Each row of numbers stands for one node and depends on some of the facts below. Use the named rows to name the rest.

There are 2 kinds of fact about the nodes: gida, gutas.
gida: points at; gutas: belongs to class
tustok: gutas b
sozol: gida zudro; gutas b
kinan: gida grogral leklar; gutas b
klise: gida kuflo; gutas a
leklar: gutas b
grador: gida sanugo; gutas a
kudrim: gutas a
gruvis: gutas a
klavor: gida kuflo; gutas b
bamo: gida rudrobi; gutas a
brutru: gida skamik; gutas a
dedos: gutas b
mebratam: gutas a
plobres: gutas a
stoga: gida besa; gutas a
stimi: gida droskik brudru grador; gutas b
klegrin: gida turas; gutas b
lesul: gutas a
zoso: gutas b
trizirem: gutas a
zugra: gutas b
rerem: gida stuste; gutas a
baplu: gutas b
florom: gida foples; gutas b
zibra: gutas a
pebrul: gida kuflo piplun; gutas a
klipoplor: gida nagek; gutas b
kaze: gida giper; gutas a
kigrus: gutas a
brudru: gida sanugo; gutas a
rogro: gida plobres grador; gutas a
skamam: gida klekler; gutas a
kisor: gida loben; gutas a
kigrar: gida leklar; gutas b
puze: gutas a
lostedus: gutas b
grubol: gida toklas; gutas a
pobrul: gutas b
droskik: gutas b
klekler: gutas a
tomu: gida dedos; gutas a
likle: gida grogral trizirem; gutas b
toklas: gutas a
nozak: gida tustok voder; gutas a
vedabruk: gutas b
mizin: gida loben; gutas a
gufom: gida loben; gutas b
grena: gida fatrun droskik; gutas a
kludu: gida nozudros; gutas b
plupos: gida feflo; gutas a
fega: gida leklar; gutas a
fuskin: gida voder; gutas a
feklo: gida kaze; gutas a
letron: gutas a
pivir: gutas b
puzen: gida plunor; gutas b
sipi: gida flazaran; gutas a
mibrik: gida tredem; gutas b
voder: gutas b
tarezal: gida vidrul toklas; gutas a
lusal: gida pivir grador; gutas a
poskon: gida baplu; gutas a
gapun: gida klipoplor tustok; gutas b
roplon: gutas a
sanugo: gutas a
giper: gutas b
pufer: gutas a
trodru: gida gruvis nozudros mizin; gutas a
lebodu: gutas b
gudrukles: gida fatrun mizin loben toklas grogral; gutas a
zudro: gutas b
truzan: gida lesul; gutas b
riskan: gida toklas; gutas b
tresur: gida fatrun; gutas a
lusak: gida peplo; gutas b
totra: gida trizirem; gutas b
nozudros: gutas b
plarim: gida nozudros; gutas a
grogral: gida loben; gutas b
plofem: gida nozak trizirem; gutas a
getrotar: gida flazaran; gutas b
vulal: gutas b
liki: gida zoso zugra; gutas a
stuste: gida letron; gutas a
peplo: gutas a
klisom: gida vimun; gutas b
zestik: gida plobres; gutas a
fudri: gida fatrun droskik plarim; gutas a
turas: gutas a
bivustu: gida kigrus; gutas b
malum: gida zibra; gutas a
tredem: gida fatrun; gutas a
plunor: gida dedos; gutas a
loben: gutas b
kuflo: gutas b
vimun: gida nozudros kletredan; gutas a
rufler: gida skamik; gutas b
dalal: gutas a
feflo: gida loben; gutas a
trode: gida kudrim; gutas a
riplal: gutas a
kladon: gida flazaran flaskifi; gutas b
vidrul: gida vulal nagek; gutas a
rudrobi: gutas a
zome: gida dedos; gutas b
flaskifi: gutas b
kletredan: gutas a
foples: gida pivir; gutas b
fatrun: gutas b
fuvasom: gida vedabruk; gutas a
tunu: gida peplo; gutas a
skamik: gutas a
buklal: gida mebratam fuvasom; gutas a
flazaran: gutas b
drubik: gida dalal trizirem; gutas b
nugubros: gida lebodu; gutas a
zisir: gutas b
besa: gida tustok leklar; gutas b
mabro: gida kigrar; gutas b
skemo: gida getrotar roplon; gutas a
naski: gida rudrobi lesul brudru riskan; gutas b
klolotar: gida vulal; gutas b
brove: gida pufer zugra lostedus; gutas a
siton: gida zisir; gutas b
bibi: gida puze skemo; gutas a
nagek: gida zisir; gutas a
piplun: gida flazaran kinan; gutas b
risu: gida mizin; gutas b
dagruskom: gida nozudros; gutas a

Some rows with their names:
pivir: [ -9  44  58  38  46  81  21  44 -16 -68  38  68 -45  47  63  79 -22  53
 -54  15  34 -18  19 -17 -56  74 -60  33 -74 -55 -57  23  48 -53   3  11
  70  12  26   8  11  -1 -41 -12 -60  70   8]
riplal: [-20   1 -45 -35 -35 -42 -12  -9  49  25  12 -61  30 -18 -67 -45 -13 -59
  59 -20 -52  55 -16  30  45 -58  32 -16  35  34  31 -27 -21  44 -56 -22
 -61 -53   0  -6 -11   5  16   7  53 -59  -9]
flazaran: [ 88  42  68  52   4  89 -60  50 -33 -38  31  47  -6 -30  70  70  31  55
 -58 -15  22  62 -57 -33 -58  69 -61  15 -54  10 -40  36  43  11  40  81
  71  74  57  26  21  24 -75 -83 -74  63  -4]
riskan: [ 22  12  23 -19   8  61 -40   4 -37 -35  45  79 -51   9  71  81  65  54
 -48  64  59  35  59 -56   2  42  -8  56  33 -13 -44  50  42 -76  70  27
  72  76  14  17   3  78 -51  38  29  81  22]
pebrul: [ -3 -21 -47 -58 -35 -43 -11  24  29  54 -85 -33  52  28 -67 -62  38  12
  59 -15  17  32  10  30  33 -37   3 -13  24  47  42   1 -79  44 -61 -37
 -50 -60 -21 -16 -15 -25  31  34  46 -49   9]
gudrukles: [ 21 -65 -29 -66 -32 -40 -51 -72   6  60 -11 -57  49 -45 -30 -54  61 -39
  39   3 -30 -21  11  19  45 -56  78   3  61   3  55 -12  11  14   3 -15
 -66 -47  18 -65 -67 -31  24  36  58 -37  13]
toklas: [ -8 -28 -54 -78 -61 -38 -49 -37  54  45  43 -57  15 -26 -43 -14  46 -27
  76  -2 -51  72  27  16  68 -63  80  39  60  66  40   2 -37 -24 -16 -24
 -63 -44   6  -9 -30  75 -12  36  67  47   9]
fuskin: [-32 -37 -42 -16 -23 -42  -3 -19  27  60 -35 -47   5 -19 -61 -57 -20 -56
  17 -19 -37  27   2  33  14 -58  64 -46  52  44  41 -11 -60  31 -11 -15
 -49 -37 -35  11   7 -14  38   9  60 -60 -18]
piplun: [ 91  39  70  50  17  60 -56  51 -43   3 -39  77 -10 -21  69  18  54  55
 -58  -2  60  25 -48 -31 -60  71 -61  12 -51  17 -34  28  23  18  50  70
  73  75  52  12  12   4 -65 -57 -75  73  11]
trodru: [ -3 -89 -57 -10 -39 -43 -20 -47 -34  52   6 -47  75  -4 -58 -60  -9 -35
  10  -1 -40  30 -17  37  40 -60  38  -9  50  51  20 -11  26  45 -51 -31
 -46 -46 -32   3  20 -30  52  24  43 -57  25]
roplon: [-15   7 -45 -34 -39 -40 -18   3  51  29  14 -58  34 -18 -65 -46 -12 -56
  57 -22 -55  61 -22  31  45 -55  28 -17  34  39  35 -26 -31  43 -56 -17
 -63 -54   6  -3  -5   7   8   3  56 -60  -8]
florom: [ -1  35  56  39  46  44  27  35 -40 -61  14  78 -46  41  66  58   6  57
 -58  25  58 -53  31 -28 -58  73 -58  28 -63 -50 -50  36  44 -56  46  14
  75  46  -1  13  16 -16 -24   7 -62  73  13]
plofem: [-40 -45 -39   5  -8 -40  -1 -11  40  67 -46 -39 -17 -20 -65 -58 -39 -70
 -21 -22 -46  39  21  37 -29 -55  71 -68  60  48  34   6 -76  21  19  -1
 -42 -20 -52  17  10 -26  33  -2  67 -60 -40]
gapun: [-12  32  57  54  51  33  37  25 -30 -47  23  75 -54  24  66  70 -16  53
 -60  -6  57 -59  -5 -42 -59  63 -49   9 -61 -52 -45  21  53 -50  64  30
  72  79  -5  18  20   7 -11 -45 -49  67 -10]
lusak: [  5  32  54  47  45  49  24  32 -36 -60  24  76 -41  30  68  64   1  56
 -56  14  55 -50  24 -32 -52  71 -59  27 -60 -51 -52  33  46 -55  53  18
  73  57   5  16  18 -14 -30  -2 -59  74   8]
bivustu: [  9  34  53  44  45  49  20  31 -37 -58  29  72 -42  24  69  66  -1  56
 -58  13  54 -46  14 -34 -54  73 -59  25 -58 -49 -49  32  50 -52  52  24
  70  62  10  15  18 -10 -34  -9 -61  74   9]
kisor: [-16 -14 -16 -51  -7 -40 -58 -42 -19  61 -73 -59  71  22 -54 -59  42 -56
  36  21 -46  -9  10  18  25 -60  70  -1  62 -46  58  -6  43  42 -12   6
 -61 -53  37 -84 -30 -36  33  34  42 -62  -4]

Name these rows:
No name comes twice in this set of rows, the named rows included.
[ 89  21  61  43  37  86  49 -47  26 -69  46   9 -53 -61  69  77  19  50
 -60 -25  45 -67 -37 -21 -47  78 -57   7 -42 -46 -59   7  52 -64  27  -7
   6  45  17   3 -64 -28 -57 -62 -68  69  16] => fatrun
[ 18  28  57  44  49  47  -6  20 -48 -54  23  73 -24  28  71  63  13  54
 -59  27  52 -56  21 -39 -54  68 -56  31 -27 -55 -49  35  55 -52  59  28
  73  65  19  -1  15 -23 -26   6 -64  73  12] => risu
[ 52  25  75  55  60 -24   0  12  42 -54 -14  80 -60 -18  59  56 -30  57
 -28  10  56 -68  15 -30 -29  44 -56  25 -76 -39 -63 -78  56  25  58  -9
  74  79  40 -79 -75  80  12   3 -67  77  33] => kigrar
[  5 -24 -41 -35 -50 -43 -36  13  -4  65 -62 -52  45 -29 -55 -62  28 -14
  35 -12 -23  50 -30  31  33 -53  43 -34  48  64  53   3 -76  50 -30  -3
 -48 -38  -7  13   8 -10   9   5  30 -60  -5] => skemo
[ 93  40  69  52  -5  75 -60  52 -51  22 -18  70   0 -40  71  25  60  57
 -58  -2  52  51 -59 -34 -64  70 -59   1 -33  37 -18  46   9  20  59  87
  73  78  54  30  26  10 -73 -79 -76  66   4] => getrotar
[ 19  35  56  53  51   3  38  -1 -45 -55  11  72 -31   4  72  69 -16  55
 -56  18  47 -50  51 -66 -40  70 -59  23 -58 -55 -50  37  42 -59  64  36
  69  70   3  19  26  -8 -52  19 -67  66 -12] => puzen
[-24 -44 -41 -18 -25 -46  -7 -28  35  58 -51 -43   3 -24 -65 -57  -9 -31
  57 -12 -25   3  -1  33  40 -59  58 -36  44  44  39 -48 -43  48 -18 -27
 -40 -33 -21 -13 -18   3  43  21  51 -57   7] => stoga
[-20  36  57  29  47  47  34  43 -43 -66   5  81 -47  59  67  50   5  53
 -56  47  62 -59  43  -7 -61  78 -58  29 -71 -54 -53  36  30 -59  23  -5
  72   5  -5  16  15 -23 -14  19 -63  74  19] => foples
[ 37 -81 -44 -40 -47 -42  20 -76  12  30   8 -59   6 -62 -35 -56  28 -40
   4 -16 -16 -47 -34  38  43 -31  58 -42  55  56  44 -33 -60  28 -48 -35
 -67 -54 -37   4 -47 -29  31   6  32 -57  22] => fudri
[ 52 -12 -33 -28 -62 -43 -60  35 -10  69 -71 -55  59 -46 -50 -60  51   8
  30 -16 -29  65 -56  30  32 -54  33 -39  53  76  56   0 -78  61 -30  27
 -46 -26  24  15   6   1 -24 -20 -17 -58  -3] => sipi

Now the same nodes, written a new way:
Known rows:
plarim: [-57  25 -66  15  36 -10  25   5   4 -14  26 -36   0  -8 -23  12  50  13
 -31 -12  65  -8  36 -29 -29  -9  36  40  59  14 -15 -29   0  74]
lusal: [-23  30 -42  17  55 -23  13 -13  20  41  27 -32  -8 -14 -35 -17  30  -3
 -21 -23  31 -30  12 -37 -21  -4  35  23  45 -10  -6 -30  16  71]
skemo: [-28  29 -42  16  54 -22  11 -10  17  36  21 -29  14  -5 -25 -26  21  -4
 -24 -39  35 -24  14 -34 -11 -14  30  26  48 -11 -12 -37   3  71]
trizirem: [-27  21 -38  -2  47 -46   4 -17  21  29  19 -32  12 -24 -37 -23  29   1
 -46  -7  38 -22  -2 -33  -9 -22  33  22  47 -13 -17 -57  16  55]
klavor: [  1   2  28   2   9   5  25  18   9  -8 -16 -48  -1  49  18  -1   1  23
 -17 -25  -1 -28  12 -69 -72 -59  32  23  23 -37   7   3 -15  38]
klisom: [ -9  10   2  -1  12  -2  35  12 -12 -25 -22 -30  -7  34  -1   4   0   5
 -13 -21  15 -18   9 -68 -58 -61  35  15  30 -30   8  -5   9  30]
grador: [-20  35 -45  22  61 -25  22 -12  18  62  34 -30 -22 -28 -53 -19  30 -14
 -13 -24  24 -36  10 -42 -21   7  49  16  44  -6   6 -23  34  69]
leklar: [-20  14  26  -6  28  12  30  -9 -15 -26  -6 -14 -23  59   4   9 -44  10
 -11 -12  23 -37  -4 -68 -70 -59  13  28  33 -33  22 -22  16  16]
puze: [-27  32 -41  -3  57 -33   5 -13  21  27  22 -26   2  -4 -30  -3   6   5
 -28 -36  47 -28  10 -29 -30 -14  33  35  42  -6  -9 -49  10  68]
kludu: [-28   8 -10  -1   2   4  45  25 -20 -50 -16 -36  -9  30  -1  21  14  13
 -17 -18  31  -6  24 -65 -63 -59  40  23  38 -12   8  -1   6  32]
siton: [ -1  18  -3  -3  15 -24  27   4 -12 -23 -33 -23  -7  36  -8  13  -6   6
   0 -53  12 -24  17 -78 -56 -65  25  12  30 -47   6 -11  12  38]
kudrim: [-28  33 -41  -4  56 -34   5 -14  20  26  23 -25   2  -4 -30  -3   6   6
 -27 -35  47 -29   9 -29 -30 -14  33  35  42  -6  -8 -49   9  67]
kinan: [-18   7  24  10  26  27  37  -5 -20 -19  -8 -19 -15  63  15 -13 -29   2
 -17  -3  11 -37  -5 -70 -48 -55   7  17  33 -34  15  -9  14  19]
fuskin: [-27  25 -41  12  50 -27   6 -17  18  25  20 -30   5 -10 -26 -17  27   3
 -30 -18  39 -27   9 -35 -18 -15  25  25  47 -14 -15 -41   9  66]
pufer: [-28  33 -42  -3  57 -34   5 -14  22  25  22 -25   2  -4 -31  -3   5   6
 -28 -35  48 -28  10 -28 -31 -13  33  35  43  -7  -8 -49  10  68]
flaskifi: [ -7  16   8 -16  20 -15  29  10  -7 -15 -24 -23  -4  36  -8  10 -28   5
 -13 -41  17 -21   3 -64 -62 -64  42  22  24 -29  15 -21  11  27]
pobrul: [ -6  16   7 -16  19 -14  28   9  -8 -17 -25 -24  -7  35  -5  10 -23   7
 -14 -34  18 -22   2 -64 -65 -62  40  21  24 -30  14 -20  13  27]

Name these rows:
No name comes twice in this set of rows, the named rows included.
[  2  18  -7   0  13 -34  23   0 -13 -26 -37 -21  -6  34 -11  15   3   7
   8 -64  11 -26  23 -87 -53 -68  15   6  34 -58   1 -10  12  44] => klipoplor
[-15  17  13  -7  23  -9  40  20  -9   7 -22 -25  17  43  -6 -13 -42  -5
 -11 -71   9 -15   6 -65 -42 -67  47  22  30 -29  22 -21   1  26] => flazaran
[ -2  16   1   3  19  -5  36   8 -12  -3 -28 -23 -20  27 -11  -7   1  -4
  -6 -15   5 -25   1 -72 -55 -53  50   9  25 -35  15  -4  20  30] => stimi
[-30  20 -36  16  48 -31   4 -25  17  22  25 -31   4 -14 -28 -24  35   3
 -36  -3  35 -28   6 -39 -11 -19  16  22  53 -22 -17 -46  12  59] => nozak
[ -2  21  -3 -17  19 -33  24   5  -9 -23 -32 -20  -8  35 -14  27 -22  10
  -1 -65  19 -24  14 -74 -64 -66  31  20  28 -45  11 -22  14  36] => zisir
[-40  28 -25  22  61   4  10 -31  10  18  40 -19 -12  19 -14 -17   4   4
 -23  -5  45 -41   5 -36 -26  -8   1  34  53 -13  -6 -39  10  59] => fega
[-24  20 -24  18  48 -12   6  -4  34  39  30 -48  11  10  -7 -21  29  17
 -29 -31  27 -33  20 -33 -30 -11  25  35  44 -13 -13 -27 -17  79] => pebrul
[-39  26 -58  10  44 -17  19  -1   8   4  24 -35   2  -4 -22   2  37   8
 -31 -21  55 -19  26 -27 -22  -6  31  33  50   8 -16 -29   7  76] => trodru
[ -4  15  10 -14  19 -15  30  11  -4 -12 -21 -28 -11  32 -10  11 -21   7
 -13 -34  13 -24   2 -66 -66 -60  43  20  23 -30  15 -16  15  28] => pivir
[ -3  15   8  -8  17  -4  35   9 -10  -9 -21 -26 -12  31  -6 -11  -3  -2
  -7 -19  12 -26   0 -71 -59 -56  36   4  26 -28   7  -3  15  32] => naski
[ -1   5  29 -11  12  -3  23  19  12  -8 -15 -46  -3  49  13  11 -14  27
 -19 -35   6 -29  11 -65 -82 -61  37  30  21 -33  14  -8 -13  36] => kuflo
[-27  40 -36 -29  56 -29   9 -14  16  32  22 -17  -1   3 -23 -40  14  -3
 -22 -13  67 -39  -4 -32 -35 -11  23   8  42  11 -29 -35   9  78] => toklas
[-25  36 -37 -15  53 -21  12 -14  14  32  21 -19   0   4 -19 -50  31  -7
 -20  -5  59 -38  -2 -35 -26  -9  17   1  43   7 -33 -24   8  81] => grubol
[ -5  13   0  -1  15  -2  28   6 -14 -19 -41 -17  -8  40   6  -8   1   4
 -12 -10  11 -22   0 -68 -54 -63  42  15  24 -40   4 -14   5  31] => mibrik

The same nodes again, as new rows of numbers:
Known rows:
skamik: [ 11  22  28 -31  15   9  15 -18  23  -5 -29   8  18  -8  13  20  -1 -29
 -23  -8  14  -1  10  30 -46 -14]
peplo: [ 11  23  29 -29  15   8  15 -19  24  -6 -27   7  18  -8  13  20  -1 -30
 -23  -8  13  -2  10  29 -47 -14]
plarim: [ -6  -6  27  54 -10  25  17 -25  36  27  -4 -25  -7 -24  14   7  10  -1
 -18 -14  14  32  -8  48 -42  10]
vimun: [ -4  -3  29  45  -9  26  14 -25  35  16  -7 -20  -9 -23  14   9   9  -4
  -8 -16  13  31  -7  47 -40   3]
roplon: [ 12  19  25 -36  15  11  16 -17  23   0 -27   5  19 -10  13   6  -1 -30
 -31 -11  15  -2   6  31 -47 -14]
malum: [  9  24  30 -21   3   9  -7 -15  22   4  -6  -6   7 -17   9  28  -1 -29
   5 -17   7   2  -4  41 -41 -14]
florom: [-14 -25 -35  45 -16 -16 -15   4 -26 -25  21   6 -21  20 -14 -15   6  35
  29  19 -27  -5   6 -42  54  12]
gapun: [-16 -20 -37  23 -15 -14 -10  22 -26  -3  22   6 -14  19 -24 -30   9  37
  11  18  -1  -2 -10 -53  54   7]
drubik: [-17 -22 -37  20 -12  -5  -4  28 -27 -21   3   4  -7  17 -25 -19  13  35
   2  15 -28  -4  -4 -51  55   5]
feflo: [ 16   5  40 -97  16  19  21 -20   5  82  21   8  -3 -14   9  59 -20 -30
  45 -21 -12   1 -27  46 -43   1]
plupos: [ 11  22  33 -40   6  11  -4 -17  19  21   1  -4   3 -17   9  36  -5 -28
  16 -21   3   2 -10  44 -40 -12]
plofem: [  2  29  26 -55   3  30   1  -4  20   2 -16  -7  15 -22  -7  39  11 -25
 -17 -28  -4   3 -13  32 -14 -19]
gufom: [-10 -32 -34 -39  -3 -12  12   9 -27  56  40  12 -25  20 -17   7 -13  30
  45  19 -29  -5 -23 -39  52  24]
grena: [  4  28  18  10   6 -13  -7   3  22  44   8 -16  16 -23   8  32   1 -32
 -24   2   0  -6  -4  45 -53  11]
risu: [-13 -30 -36  26 -12 -13  -5  15 -26   5  26   5 -21  19 -16 -17   0  35
  28  17 -22  -3  -8 -42  52  20]
riskan: [  1 -24 -29  31 -27  21 -25  64 -28 -39 -21 -11 -23  19 -13 -42  -9  35
  45  21  -8   3  17 -53  44  28]
zugra: [-12 -30 -37  32   1 -15  13   9 -26 -18 -18  13   1  22  -6 -37   4  31
 -17  18  -3  -6  13 -54  52  14]

Rows to name:
No name comes twice in this set of rows, the named rows included.
[ -6 -33 -36 -72  14 -11  30   3 -27  66   2  19 -10  21  -8   0 -17  25
  22  20 -20  -6 -21 -51  51  25] => loben
[ 15  23  32 -65   3  18   1   6  -3  61   3  -6   7 -20  10  46 -15 -32
  20   3  -2   1 -20  43 -54  18] => gudrukles
[-15 -29 -36  55 -17 -13  -8   8 -26 -12  21   1 -22  18 -14 -31   8  39
  17  18 -17   0   0 -41  53  16] => klisom
[-15 -21 -36   6 -14  -4  -2  29 -27  -9  14   6 -12  17 -24 -13   8  36
   9  17 -28  -4 -14 -51  55  11] => likle
[  4  28  25 -69  16  31  24  -7  21  -5 -33   7  23 -19   1  27  10 -29
 -40 -18   4  -1  -1  15 -22 -20] => trizirem
[-14 -28 -38  38   1 -19  12  21 -26   0 -12   9   5  20  -8 -42   3  30
 -29  20  -4  -8  13 -52  52  21] => droskik
[-17 -33 -36  70 -21  -7   6  -8 -25  -3  17  -7 -28  12  -7 -41  11  44
   6  19  -8  16  -3 -35  54  24] => kludu
[-15 -18 -38   2  -3  -9  20  23 -26 -12 -17  13   5  20 -18 -39   6  37
 -32  18   7  -5  -3 -59  54   5] => tustok
[-12 -28 -35  28 -17 -12 -17  27 -27 -21  10  -5 -22  18 -17 -34  -2  38
  23  20 -16  -6  10 -44  53  14] => naski
[  9 -31 -39  71  22 -19  20  54 -25 -32 -11  11   0  21 -25 -22 -15  33
   6  13   5  10  22 -54  54   5] => dedos
[ -2   3  29  33  -7  25  10 -23  33  18  -6 -19  -5 -22  13  12   7  -9
  -8 -16  13  26  -8  45 -41   1] => dagruskom
[ 15  11  37 -89  14  18  16 -18   8  69  12   5  -1 -15   9  52 -17 -31
  34 -18  -5   2 -26  44 -43  -2] => kisor

